Each row was made from one small tree. The marks that hang from a mark follow it in brackets, in the order of their numbers. Every link used is in the known rows. Write each row's tree.
Known rows:
k431{k429{k35{k131{k333}}}}: [ 168   37   49   52   81  126  -44   89  -39  -55 -120  -97   76  -59
  -23  158 -222 -162   37   57  -52    4  -84  -65   73   -3  -99  -96
 -211  -20 -143 -123   66 -103   68  -96  172   84   52   78   37   -4
   14   81   91 -169  128   30  -72   -1  112 -218   68 -132  -35  119
   45  -76  -94    9   54]
k7{k198 k477{k837{k429{k35}}}}: [  98   -3 -102   66   83   37   59 -200  291  -36 -141   12  179  165
   20  167   33  148 -192  200   87  -62  -58   34 -119 -168 -202 -222
    6   -4   74 -142   53 -112   -6  -20  -91 -226  -60 -194  -57   85
   23  150  217   61  -45 -108 -133  -53  -38   73  -71   13  -54   19
 -192  160   27   -7 -134]
k839{k429{k551} k477{k837}}: [  13  -18  -57   -7  170  -16   44 -209   78   10   47  189   30   23
  -93 -374   36 -129   94   39  -17  126 -217  218 -112 -139  -25  -94
   31   35 -137 -132 -209  143  -27  -92 -261  -86  -77  -73   17   -9
  211 -243  -20  204 -211   16   23   40 -175  146  -63  -90   57 -221
 -179   -9  -57  328  172]
k198{k429{k220 k551{k131}} k753 k837}: [-256  215 -191 -428 -297   17   83  116   85  209 -176  296  151   41
  149  -61 -131   27  541 -101  173  113 -170 -391  175 -318 -131  298
  493 -107 -355  289 -228  307  -67  -68 -204  -53  133   95  252 -282
 -115  -48 -294   34 -126  121   44 -284 -308 -130 -225  159   10  -34
  -98 -144  187  -74    8]
k837{k429{k35} k839{k333} k859}: [-187 -247   41 -224  -87  213 -196 -115  138  162  137  274 -170  -41
   56  -10  124 -134 -199 -177  -55   17  175  383 -131  -19   17  197
   94  190   63 -225 -137   -8 -250  190  151 -169   53  -95 -208   43
   19  338  237 -201   62   29  -69    8  355  -39 -152   17  131 -361
  -23  277 -191   59  -78]
k7{k198 k837{k753 k839{k477}}}: [  24 -205  -52   17   84  123  -67 -290  188 -136  -30  -17 -102   78
  121  -50  -16   74 -170 -214  -76 -168   15  -79 -331  -17 -117   87
  -19  -97   96 -355   -8   64 -281  105 -100 -121 -216  -90   55  -96
   46   30  -10  -43 -114  -13 -109  -16   38    3   65  -20  -78  171
 -144  309 -163 -196 -273]
k7{k477{k131{k333{k429}}} k837{k859}}: [  29 -203 -184  399  243 -155   75  -47   42   68   97   96  292   77
  171  119   65  168 -149  -67  -26 -113   85 -184 -280    6  -27 -327
   33 -150  318   19   91   -7 -123   74 -214   85 -149 -297 -273 -128
  -36  229  116 -147  125 -105 -117  -29 -155  102  326 -153 -223  109
 -241  107    7  -17  -50]
k477{k837{k429{k35 k753{k220{k7}}} k859}}: [  -7    7  -26   84   91  -49   42  139  -40   18   92  165  -66  205
    1  -83  330  -62 -167  -98   -1  -80  227  251   69 -106 -151   26
   12  100 -107   78  -85  -61  -26   70    7 -101   87  -60  -12   17
   91  166  246  -20  104 -235   72  100  -83  -29 -118  157  120 -177
  105  107   -4   65   44]
k35{k131{k333{k429} k431} k753{k837}}: [  -5  -55  116  292  -32   76   45  -25 -123  174  -49  -22  150 -218
  -46  403 -265  -91   84  -53   44  -30   66 -121  -47  385  142 -116
  -21 -301   87  105  140 -106  111  -49   76  259   94  145  157  129
 -145 -170  -67 -200  101   43  128   82   40  106  -79 -131 -101  153
 -113 -234  123  -82   39]
k220{k7{k477 k837{k753{k429}} k859}}: [ 218  -60  -77  172  237 -136   54  -99  124 -248  174 -150   84   17
   58  -51  149  200  -63 -234   25  -91  -13 -195  -65  219   -1  -35
  119 -223  203  -44  184  -65  149   15  -45 -180 -185  -28 -116   21
  -90  -61  153   49  -21  119  -47  247  -28   50  212  230 -189  267
  -55  107  -21 -128   38]
k837{k7 k429{k35} k839{k333} k859}: [-261 -311  -28 -321 -116  212 -238  -75   60  177   76  257 -342  -54
   84  -33  287 -178 -209 -191   -8  -77  241  364 -198  -29  -10  296
  138  255  204 -346 -161   89 -352  223   75 -131  121  -42 -284  -53
   52  382  226 -269    7  -50  -96   -2  418  -70 -168  173  117 -517
   14  302 -251    4  -67]
k35{k753{k220{k198}}}: [  75   45   -8  -57   38   24   53 -117  -20   85 -182 -123  -42   36
  -20   52  -57   13   52   68   29   53   47   90  260   48   36  138
 -117  -77  -71  167   97 -242  216   44   70  -21  -23   97   46  276
   -4 -144 -184   -7  138   87  153   13  -13 -187   24  -18  -10  -55
  271   -6  -34  -54 -106]
k220{k7{k477 k837} k198{k35 k753{k429}}}: [ -10   73    8   11   73   45  101  -17   63 -152  155  -78  223  150
  -58 -167 -132  351  270 -120  123 -109   18 -197  -74  242 -116  177
  116 -306  -66  282  209 -109  225  148  -94 -239   94   57  -88   91
 -378 -116  -82  212  -15   41   13   87   43 -260  275  229  -26  226
 -200   11  202  -39 -170]
k131{k333 k431{k429{k551{k753{k220{k198}}}}}}: [ 196   81  -61   56 -116  165  -45   70 -222   16 -107  -96  -85 -123
  120  252 -105 -375 -103   59  -71   46   71 -164  -70  111  105    4
 -260   -7   64  203   50   18 -102 -218  294  -45  158   75   47  -32
   74  -20  -92 -161 -276   -5 -110   96   58  229   -9  -99    1 -112
  149  -52   84  -17  111]
k839{k333{k131 k429{k220} k477}}: [-247  -27  220 -122   96 -215 -201  -49   91  334  246   97  245  -20
  -93 -239 -144   18 -162  111  130  275 -326  187  -25  138  164  -62
  188   63  118 -151 -129   86 -225  357 -146  295  -40 -167  -31    8
  -69   48   45  221   68  212   56 -355  -18  418  -67 -169   60 -459
  -61 -210  -34  215   46]
k753{k35{k220{k7{k198{k429} k477{k837}}}}}: [  10  183   60   -2 -150  -54   62  -64  170 -176 -104  -20    2  -90
 -210  -40  313  132   53   64 -106   13  -40   58 -156  -11  159  -66
 -109  -46  131   98   -7   84  249 -201 -187  -30 -121   94  -58  169
  -90   23   62   70   35   58   39 -130   44   29 -123   -2  -75  300
  -36  -52   57  175 -134]
k7{k198{k753 k837}}: [   0  214  -85 -172 -108   44   -2  -45  247   47 -301   52  100  104
  194   91 -197  -34  148  -50  143   38  -59 -223   79 -114 -221  120
  150 -218 -289   63  117  -68  -69   74   84   14 -159  -45  153  -88
  -94   36 -251  107   24  137 -222 -115 -151 -203 -139   -4 -102  199
  -47  117   41 -169  -24]
k839{k429{k35{k753}} k477}: [ -13  -98  122  -80   94   54  -30 -177  209  -87 -131   23  -74  -45
 -168 -201 -179  -18  167   51   55  238 -183  148  -12   39   59    5
  -44   88 -134 -206 -157  -55  195   52  -94   20 -173   35   59  183
   86 -211  -87   84  -49  201   37   98  -37 -132   98 -137   53 -189
  -73  -10  -74  191   65]
k220{k7{k198{k429}}}: [  92  175  -39 -140 -113 -128  -71  102  129 -229   57   -6   -1   37
  -23  -89   74   58  -15  -51   50  150 -181   -2  -76  181  -59   47
    6 -127   -2   49   14  -63   55   38   76   -4 -127   78  167  -23
 -169   93   -7   67   27  145  -54 -122  -62 -172  -39  172  -59  175
   -1 -143   97  -61 -135]
k837{k429{k220{k7 k198} k551 k753} k859}: [-204 -161 -158 -280  165    7 -163   48  -92  -32  144   50 -340    9
   34  -87  359  -54 -148 -116  -19  -65  153  273   55   42   -9   83
  143  206   36  170 -241   67 -299  125  -38 -135   49   65  116  -41
  -87  -15   54  -66 -190 -184  180   68 -209   11   98  280   63 -422
   54   81  154 -106   97]
k7{k477 k837{k839}}: [ -36 -180 -234  113  200   83    7 -330  154  -66  138  -64  305   61
  125  138   36  157   17 -126  -94 -102  -72  -94 -151  -76  -48  -79
  174  -53  287 -105   67  -44  -11  -21 -152 -231  -86 -142 -187  -17
   97  106   34  -42  -10  -15 -192   37  104   57   70   69 -141  191
 -199  201 -187  -90  -36]
k220{k7{k198{k753{k35}} k837 k859}}: [  91  118   12   23  -18 -185  -30    7  212 -270  -77 -205   41   82
   39 -125   38  103  -94  -96   78   -2   69 -309  -92  217   21  -39
  113 -284  -41 -125  158  -72   27   69  -41  -99 -202  119  132   -5
  -80 -100   -3   42  -83  169  -59  134 -140 -163  161  143 -151  441
   -5   68  126 -215  -46]
k429{k35 k220{k198{k837}} k551}: [ -96 -107 -163 -430 -100  128 -182 -123 -154    8 -261  -67  -72   90
 -156  -57 -205  -26  -31  147  264    8  -73  -31  162 -207 -178  -54
  -57  293 -361   -8 -133  117 -198  -16  176  -60  176  109  332  -33
   19    2 -187  -26 -265  -62  248  -54 -124  -93   31   15  294  -64
   99   -6  164  -28   54]
k7{k198{k35} k477{k131} k837{k753}}: [ 122  -39  -72  227  158   11  192  -61  283 -107  -67   79  182   74
   73  119  -97  324  -69   67    9 -326   99 -423 -285 -124 -138 -220
   40 -125  179 -252  177    2  -96   67 -126  -18 -209 -276  -27   34
 -145  168   96  -32  -28  -91 -221   16   32  -80  371  -20 -178  362
 -223  158  -49 -104 -245]
k429{k35 k551{k131}}: [ -20    5  -17 -130 -113  -18   90  115  -42 -113 -235  120   38   55
  -87   -2 -266  -35   11   89    2   48 -122  -58  181   -3  -47 -252
   -6  330 -121 -256  -65  130  -53 -154  233  -19   57  -21  194 -144
  238   73  -48 -152 -182  -62  146  -46  -75 -163   53   90  162 -119
  225  -84   90   22  -68]
k220{k198{k429 k753}}: [ -44   98  -88 -238 -103    6  136  -39  110  160 -105  154  112  127
  -25  -70  -33  209  216  -36  158   53 -146  -75  146   10 -207  268
   89 -239 -140  394   51  -97   25   41    2  -52  -36   52  -48 -132
 -265  -59 -151  231   85   66   83 -213  -71 -260 -172   84  154  -58
  -30  -88  143   19 -129]
k131{k333 k431{k429{k551{k753}}}}: [ 174  116 -118  118 -100  177  -21   89 -116  -25  -78  -29  -27 -152
  132  306 -111 -401  -26   21  -61   47  -14 -162 -117  153   34  -97
 -159   -4   86  145   50   62 -129 -240  298   15   89   15   84 -147
  158   73  -40 -179 -276  -12 -217  113   27  231   -4  -56  -63 -110
  146  -88   42   -7  231]
k429{k753{k35{k131{k431} k220} k837{k839}}}: [-227  -55  136   67  -46   57  101  -23  -40  -19  -26  -67 -100 -247
 -136  245  139  -22  106  -76 -280 -246  267  -57  -31    1  293  -71
  -15  124  176  -24  -44   78   61 -199   54   66  -25  156   14  103
   18 -132  -28  -42   -3  -93   18  142  207  209 -195   31   59  331
  -24   35  -72  -26  126]
k131{k333 k431{k429{k220 k551 k753}}}: [  99   95 -181  -17    1  143  -44   76 -110   26  -58 -167 -107 -131
   84  308  -38 -468 -102   46  -21  -46   62 -229 -148   79   59 -176
 -118  104   47  128  -69   45 -255 -118  138   -4  116   39  221 -123
  118   65  -91 -177 -322  -77 -165   98  -30  293  110   44  -12 -113
  153  -88   95  -55  315]
k131{k431{k429{k753{k220{k198}}}}}: [ 214  173   -7  -82   97   90   37   87  -86   11  -72 -115 -130   10
   60  158  -14 -277   22   78 -150    3   27  -49  158   67   47  -70
 -129   -1   35  134  111 -111  -49  -45  222  -19  -19   94   71   22
  -26  -43  -76   14  -50   27 -122  122  114   65   28  -32   42  -56
  123  -38   -6  -20  230]
k753{k35 k220{k7} k837{k429 k859}}: [   5  -64  165  102 -285 -101 -110  181 -285  -21  119   10 -262 -228
  150 -222  560   71 -176 -200 -310  -18  427  256   58   49  413  221
  -28 -140  101  188   69 -176  341 -153 -225 -217   -2   79 -284  225
 -238  -68  277  -28   88    8  -14   79  118  119  -94   14 -197  138
  -55   33   73 -156  -83]
k35{k753{k220 k837{k859}}}: [  31  -67   37  142  -62  -79   26  -40  -55   74 -144  -16 -101  -11
  149   19  113    6   72  -95  -76   -4  218   97  215   -3   96   96
  -22  -97  -47   57   94 -150  249   36  -49   40  -48  -29  -21  186
  -44  -64  -40  -44  217   27   67  154   -9  -75  -26   21 -188   47
  172   53  -36 -151  -27]
k431{k131{k333{k477}} k429{k220}}: [ 144   48  -27  119   26  -20 -149  165 -128  100   99 -234   12    7
   92  101   20 -196 -118  260  -72   56 -100  -27  -47 -103   15   -8
 -131   59 -150  -39  -56  -34 -116    0 -258   71  188  -51  -92 -117
   93  -34   33  -35   62  -83 -132 -144   -1   25  145 -266 -256 -176
  -12  -64 -109  -26   63]
k333{k429 k477{k131 k837{k7}}}: [ -91  -12   58  262  112 -291   37   95  -83  436  211  164  277  163
  -48 -196    3  155 -118  185  238  -58 -210  128  -50   23 -253  -76
   82  -29  100   17  -20  110 -211  108 -248  341   39 -171 -173 -364
  112  106  167   68  114 -335   54 -211 -186  230 -112 -167   15 -329
  -29 -221   74  262  -25]
k220{k7{k837{k859}} k198{k753}}: [  17  -50  -65  -17  110  -67  -33    5  -49 -148   89  -13  -15  247
   72 -202  122  154   62 -288   81  -30    9   -4   38  241 -176  170
   97 -257 -166  253  136  -81  -41  249  -17  -39  -33  100   35 -131
 -275  -89 -184  114   62   16  184   48 -139 -384  132  167   33   48
  -32   53  134 -135 -138]
k198{k753 k837{k7}}: [-103  155 -209 -207  -94   98   41   20   81  204 -207  143   64   51
  221   35   12  -84  356 -215  184  -46  -21 -213  205 -142 -260  345
  341 -212 -257  226   99   -9  -19   42    6   52  -28   19  -33 -240
  -43   27 -300   93   65   68 -220  -82  -76 -244 -219  152  -60  -32
   33   42  -71 -119  161]
k753{k429{k35 k220 k551{k131{k333}}} k837}: [-109 -130   45   39 -293  -53   55  135 -329  -47  -84  -60  -72  -83
   -3  -31 -207  108  -15  106   30  -90  125  -48  -76 -115   85 -245
 -126  223 -115 -156  -57  193   74 -137  -15 -128  275  -23   67  -84
   77    0   77  -53 -194 -159  188  -17  -87  225   69   64   80  157
  -23  -11  205 -157  -95]
k551{k131{k333{k429{k35 k220} k477}}}: [ -38  -62  116  159 -111 -111   -5   89  -49   91   73  -70  114  -67
   -5   81 -244  -40 -187  137  149  168 -213  -29  -42  108   94 -121
   16  159   66  -96 -100   18 -142   36 -173  184  138 -123    6 -158
   72   18  -67 -171   -8  -38   90 -259 -164   91  -18 -117   29 -218
  -67 -185  181   23 -258]
k551{k753{k35 k220{k7}}}: [ -11  119   57  -41 -135 -110   -8  168 -106 -207   11 -153 -110 -161
   10  -72  191  -21   -4   36 -183  154  113   53  124  -89  350  199
  -32  127  140  148  -82  -88  283 -222  103  -81  -43  145  -23  298
  187 -106   61   -8  -25   88  -74  145  -61  109  -84   -3  -60   13
  247  -82 -144  -58   80]
k431{k131 k429{k35 k753}}: [  92  152   56  -97  169  -72  -17  310  -33  -60 -151 -147  -55  219
 -126  100 -141 -104  100  226 -197  -21   30  -71  207 -167 -113 -192
 -158  234 -202 -232  -94  -45  -31  -63  161   30  110   39   13  -75
  221   34  146    5  123 -147 -101  107   81 -253  224 -112  -78  -75
  203    1 -196    3  282]
k7{k198{k35} k837{k839{k429} k859}}: [ -69  -33   41    1    1  115 -155 -172  217 -201   40  104   -5   63
   84 -108 -137  -14  -77  -65  -40  -34  109  -33 -355  -69  -59  -18
   23  -56  103 -434   43  116 -243  167 -155  -19  -71 -157   62   84
  -35  186   19 -144   -6   46 -233   53  173 -243  147   -5 -104  313
 -322  333  -51   -3 -166]
k220{k7{k198{k837} k859}}: [ 218  148  -41  -31  -43 -113 -126  -17  169 -221  -16 -165  -39   19
   50  -26  -34  -63  -92  -41  160  107  -53 -147   59  155  -88   -4
   53 -198 -147  -80  158 -105    6   49  174   11 -142   45  144  -17
 -106  -42  -90   43   14  256 -119   97  -73 -142   -3   97 -115  352
  -25   35  106 -136   31]
k35{k131 k220{k198} k753{k837{k839 k859}}}: [-181 -294  194  137   63  181   26 -271  -22   33  -64   20 -144 -131
 -140  242   -1  151  247 -109  -96 -213  127  183   95   82   52  113
  -95  -68  -27  -43   53  150  139   59   20  260   54  206   -1  195
 -232 -257 -244 -136  322  -14  463   70  227 -283 -153  -73  -10  242
  -91   99  -54   11 -301]
k753{k35 k220{k7 k198} k429 k837{k839}}: [ -41  -62  246    7 -387  -62  -76   50 -496   10  148 -287 -232 -137
  -27 -310  139  235  -84  -73 -235 -124  435  172  -78   29  369  337
 -297 -115   71  205  123 -133  444 -174 -116 -378  257  221 -328  273
 -183 -189  162   80   -1  -13  134   84  308  246  -54  -17    0  359
   -5  119  108 -127 -218]
k431{k429{k35 k220{k198} k753{k837}}}: [   0  -97   29 -157  126  -11 -115   21 -120  -51 -103 -339 -215  111
 -115   14  -88   19   60  185   16 -119   40  -22  175 -280 -146 -141
 -152  212 -199 -107 -144  -24  -81   30   33  -23  186  102  129  -66
  -35  -66   68   64  -21 -186   96  149  -16  -66  135    8  109   51
   31  -13   22 -123  167]

Which tree is each row?
[ -35   21  157  304 -156  -79   82  183  -63   -8  108   40   69 -135
  106  271 -250 -128  -32  126   20  243 -188  -83  -55  213  212  -62
   93  138  291   41  -72  141 -152 -104   82  231  117  -94   13 -172
  198  -73  -87 -164 -145   -8  -45  -54 -186  322 -178 -143   -3 -352
  -59 -193  132    3 -102] : k551{k131{k333{k429 k477} k431} k753}
[ -45  -42  -17  143  -24   66   46  -99   18   99  -36   38  -11  -73
   35  149   54  167  188  -35   -6  -49   43  187  182   80  -71   14
   89 -176  -30  106   99 -163  225  -37   -5  -37  -15   19  -40   38
  -32 -103   45   37  113  -49   47   52  -15  -82  -83   54 -135   20
   28  -39  -11 -146   -6] : k35{k753{k837{k429}}}
[  56   58  115  -27  175   10  -28  190  -67  -35 -163 -196   12  -27
  -24  167 -177 -218    6   41 -137  -44  119 -201  128 -107   52  -32
 -227  120  -94 -122  -88 -117   52  -87  189   35   72  132   96  126
   79   19   78 -188   81  -37  -68  101   46  -96   85  -32   -8  108
  169  -17 -122  -39  110] : k431{k429{k35{k131{k333}} k753{k220}}}
[-116 -117  132  408  -25  -55   65  -12  -80  276  266  304  166  202
  181 -220   70  187 -186 -194   58 -117  -31  188  -40  105 -269  287
   58  -35   53   72  147  156  -34  220 -229  188   16 -382 -251 -329
   32  177  164  164  144 -121   51 -234   87  365 -173    8   36 -472
  102  188    3  139 -126] : k333{k131 k477{k837{k753{k429} k839 k859}}}
[ -88  -14   16    0   77  -37   34 -156   44  -81  -23  131  -61  -45
 -122 -372   59  -80  150  114  -90  160 -123  204 -132 -222  121  -29
   19  131  -40 -107 -308  208   38 -221 -252 -109  -38   -4   12   82
  333 -312   56  174 -305    2   12  139 -232  264  -98 -148   50 -267
 -133   12  -88  302  227] : k839{k429{k551{k753{k35}}} k477{k837}}
[  25 -134 -104 -271  -28   93  -65 -106  -46  -46 -106 -182 -100   65
 -180    2  -84   47 -178  220  234   19  -97   94  123 -148 -115  -90
 -119  258 -195  -21  -37 -101  -83  112   86   -7   67   52  169   85
  -31   36  -97   42   -8  -31  204  -70   -8 -169   66  -27  301  -44
   69  -44   51  -31  -39] : k429{k35 k220{k198}}
[ -29  200   69   43  -42  229  153  -82  285  -30  -70  102   64 -170
 -239  130 -113    2  326   77   51  -44  -44   53  123   89  -26   17
  -21  -18  -74   20  108   20  222  -22  106  213  -67   -1   65  240
  -50   15 -191   -2  220   63  -13    7  211 -349   40   45  -41  212
  137 -118  -48  226  -72] : k198{k35{k220 k753}}
[ -51  -19   95   75   29 -234 -104  181  -91  276  390  -23  165  -46
  -40 -108  -53   58 -170  160  219  101 -282   32  -65  251   40  -76
  166   37  115  142  -63   83 -174  189 -147  334  -35   -6   86 -201
  -92   23   11   11  -24 -109   88 -137 -155  308   86 -173   -5 -269
  -45 -400  206  144   37] : k333{k429{k220{k7}} k477{k131{k431}}}
[-185   49 -109 -349  -70  -82   23   94  138  -28 -102   34   18   53
 -170   19   25   70   91   85  141   75  -77 -133   49 -194  -61   -6
   77  243  -41   54 -277   45  -62   17   26   10  -15   57  247  -16
   -1  172   54   39  -13  -26   29 -112 -136  -30  -67  191  221  -10
   79 -128   47   -1  108] : k198{k429{k35 k220 k753}}
[ 286  111 -143   95  -87  179  -78   95 -129  -46  129 -216 -104 -173
  108  256   48 -418 -140    8   24   45  -38 -105 -174  188   65  -74
 -128  -80   15  196   89  -80  -69  -41   77   30  111   65  106  -66
  -46   87  -89 -143 -114   70 -169   32   97  140   98  -34  -70    8
   32 -172   65  -57  172] : k131{k333 k431{k429{k220{k7}}}}
[ -17   24  -45 -128   17  162  -16 -187   -1   -3 -135   62 -120  -68
 -123  101  133   11  169  -12   48  -43 -121  157  145  -74 -103   53
 -112  -10  -77  109  103  133  -21  -30  147  192  -60   87  -97  -32
 -123  -57 -354   99  151   43  129 -188   96 -243 -216  -37  103  172
  -44   51  -62  127 -123] : k35{k220{k198{k837{k7}}}}
[ 153  119   61  133    4   34  188  -46 -146   -9   21   33 -155   59
 -187 -162  269  121  -28  -71  -15 -216   77  259  -62  -40 -109   65
 -238 -100  -73  211  122   43  157 -108  -78  -49   53   43 -113   51
   -3  -48  112  151   80 -164  238  -10   39   45 -132    3  131   85
  128   66  -18  176  -84] : k477{k837{k753{k35{k220{k7 k198}} k429}}}
[  -7   37  -27   21   54 -114  -20  125  -79 -251  130  -84   29  -24
   86  -26  115   14   36  -54 -116  133    0    0  116  -95  164  124
   61   75   98   43  -76   -3  144  -78  175  -34  -46   95   57  171
  193  -69  -19   15   15   44  -43  146 -141   14  -52   70  -57   91
  139  -51 -202 -107   22] : k551{k753{k220{k7{k837}}}}
[ -25  120  225   24 -225  -93  213  236 -281 -170 -119 -104 -222 -114
   35  -62  -91  123   91  249 -272  130  169   87  141 -175  428   76
 -153  186  182   54  -13   31  286 -239   -6 -159  137   98 -162  285
  191 -241   13  -38  -15   80  119  -30 -102  129  -34 -151   40  -59
   91   70  -14 -103 -212] : k551{k131 k753{k35 k220{k198} k429}}
[ -56   92  140  -11  -65  -19  -11  150  -54  211   62  177  274   55
 -191   31 -367   60 -129   60  113  179 -222   -5  131  298  -58 -242
   30  -16  169  -15  134   71    8   80  244  340  -46 -120    4 -132
  -11  192   84  104  121   87   48 -230  160  182   57 -138  162 -226
   79 -302  153  218  183] : k333{k131{k431} k429{k35}}
[-126   36  234 -210   72  -84  -99  -19  120   41   24  198  111   -7
 -198 -203 -215  -29  -34   79   31  285 -186  124  -20  -55  169 -175
   23  167  -29 -363  -88   51   28  219  127  144  -56  -96  -16  199
   40   59   10  191   24  349   36 -152  189   42   -4 -108  230 -210
  -48  -36 -205  302  141] : k839{k333{k131} k429{k35}}
[ 164  121 -182  336    4   86  334  177 -107  284  217  348  132   72
   46  150  192   13  -90  192   31 -227   80  110  -43 -104 -231 -269
   59 -108  -54  221  179  -11  -50  -48   57   26   34 -126 -108 -204
  122  162  150   48   76 -250   -3  -98    2  133  -71 -155  156  -49
  -47 -110  -16  148   69] : k477{k131{k431} k837{k429}}
[ 109 -104 -169  260  218 -175   49   74   17 -209  236   20  135  110
  134  -53  239  174  -28 -158  -69  -77    9  -73 -111  122  -34 -177
  124  -97  141   50  117  -43   70  117  -95    4 -160 -106 -100  -81
  -99  126   45  -34  105   -2  -33   90 -102 -105  317   85 -182  147
  -95   16  -28  -82  -26] : k220{k7{k477{k131} k837{k859}}}
[  16   19   37   -9  120  -34  -51   52  -91   65   64 -217  -92   -2
  111   26   24 -111  115  -34 -246 -118  137  -38  162 -255   13   70
  -58   40    9  -75  -88  -57   46 -106   13 -100   93   34 -104  -38
   94  -43  103    3   85 -125 -166  179  130   68  -17   46 -140  126
   98   46 -172  -94  169] : k431{k429{k753{k220 k837{k839}}}}
[  30 -105  -82   81  167  -17  -53 -295  162  -70  161  -70  139   -9
   32  -42  -51   34  -81  -65   28   -3  -19 -129  -90  -61   -7  -82
  147 -131  150 -340   68   42 -103   -4  -80 -108 -121  -31 -111  -28
  190  -73   40  -42  -17  130 -100  174   91  -40   29   16  -33  362
 -190  228 -155    5   98] : k7{k837{k839{k429}} k859}
[ 161    4  -20 -168  -14   18   96  -33  -50  121  -52   98 -126  -24
   31  -59  177   74  -99 -150  -11  -50    9    0  152  -86   -5  334
  -88  -98   30  206   44 -127   40  -45   41  -55 -105   -5  -88   84
 -165  -28  -18   66   94   33   79 -101   70  -71 -155   56   89  -80
  148   -2  -83   -6 -170] : k837{k753{k220{k198{k429}}}}
[-100  -91  106 -138  203  -48   -9  -81  207 -130  -69    7  -96  -23
 -176 -204 -100  -67   88   21  -16  172 -110   67  -33  -49   91  -67
  -22  238  -67 -226 -273  -29   27   40  -35    0 -201   -9   64  105
  127 -182  -49  154 -124  101  -64  135 -100    9   75  -35  148 -173
 -102   34  -88  185  195] : k839{k429{k35 k753} k477}
